Below are the code and all the weights of a small trained network. Each question names an input and a class and asks about switching units off, where a switched-off unit gives its printed mean instead of its output.

import numpy as np


def w(rows, s, z=0):
    codes = np.array(rows[::2]) - 128.0
    scale = np.full(codes.shape[1], s)
    scale[-1] = z or s
    return codes * scale


def f(y):
    return np.maximum(y, 0)


def log_softmax(a):
    a = a - a.max(-1, keepdims=True)
    return a - np.log(np.exp(a).sum(-1, keepdims=True))


def net(x, mask):
    res = np.array(x, float).reshape(1, 5) / 4 @ E
    y = f(res @ A[0][:, :-1].T + A[0][:, -1])
    res = res + np.where(mask, y, B[0][:, -1]) @ B[0][:, :-1]
    return log_softmax(res[-1] @ U[:, :-1].T + U[:, -1])


A, B = {}, {}
E = w([
[141,29,158,194],'x0',
[136,43,200,82],'x1',
[160,74,3,80],'x2',
[77,170,61,110],'x3',
[61,140,105,234],'x4',
],0.014)
A[0] = w([
[159,52,144,45,156],'N1',
[117,190,203,163,126],'N2',
[84,163,78,141,65],'N3',
[177,160,91,159,77],'N4',
[84,191,145,117,122],'N5',
[53,251,188,188,157],'N6',
[137,139,15,112,151],'N7',
[122,117,130,95,12],'N8',
[111,129,198,65,186],'N9',
[153,48,174,241,178],'N10',
[111,188,33,75,186],'N11',
],0.013,0.012)
B[0] = w([
[221,156,143,86,226],'N1',
[45,108,165,82,195],'N2',
[101,39,119,98,168],'N3',
[122,87,105,125,150],'N4',
[74,186,145,133,174],'N5',
[62,208,147,164,247],'N6',
[255,90,28,183,221],'N7',
[64,20,177,69,130],'N8',
[175,208,185,63,198],'N9',
[83,3,192,160,252],'N10',
[122,165,20,155,238],'N11',
],0.012,0.021)
U = w([
[229,129,229,5,93],'0',
[108,33,204,216,253],'1',
[185,86,22,142,144],'2',
[24,237,152,111,27],'3',
],0.013,0.0053)

Each question gives the input, the list of numbers given to net, and the class t.
The units are the neurons (one row each of A and B). Each row of codes is followed by its name. A weight is (code - 128) times the scale printed after its matrix; where a second scale follows, it is the last column's (A, B and U).
mask holds one flag per neuron, in row order. A switched-off neuron (its flag False) gives its mean, the last column of its row in B, instead of its output. The means were averaged over made-up inputs and are rounded, as every weight is.
A unit's drop is (log p(t) with every unit on - log p(t) with that unit switched off) / (log p(t) with every unit on - log p(t) with every unit switched off).
The circuit of an input: a set's keep is (log p(t) with only the set's units on - log p(t) with every unit switched off) / (log p(t) with every unit on - log p(t) with every unit switched off). Starting from all 11 units, units are removed one at a time, each time the one whose removal leaves the highest keep (on an exact tie, the one counted first), for as long as the keep stays at least 0.8.
circuit, biggest first: the units of the circuit, biggest drop first
most important unit: the unit with the biggest drop
top k neurons: the k neurons with the biggest drops, biggest first
drop when u is switched off: that unit's drop, to one decimal
input [-2,-5,-1,-8,3], class 3: circuit, biggest first => N7
input [7,3,-4,0,-4], class 0: top 2 neurons => N9, N1
input [-4,6,7,-5,3], class 0: top 2 neurons => N1, N11
input [-6,3,8,-2,-7], class 2: top 2 neurons => N11, N7
input [-6,3,1,3,-5], class 2: top 3 neurons => N11, N2, N7
input [1,7,-3,2,2], class 0: top 3 neurons => N9, N11, N6
input [-5,-2,2,-7,7], class 3: top 3 neurons => N10, N6, N7
input [-3,6,-5,-3,5], class 3: top 2 neurons => N6, N7
input [-1,-3,-7,-8,6], class 3: top 2 neurons => N6, N7
input [5,-8,-8,-3,1], class 3: top 3 neurons => N6, N7, N2
input [1,-8,-1,-8,-4], class 1: top 2 neurons => N1, N9
input [1,-5,-5,-4,-6], class 3: top 2 neurons => N1, N7
input [-3,0,3,-8,2], class 0: drop when N6 is switched off => 0.5
input [1,-4,-6,-1,3], class 3: most important unit => N6
input [-5,-7,0,6,0], class 2: drop when N7 is switched off => 2.0
input [-7,-7,2,2,4], class 2: drop when N11 is switched off => 0.0
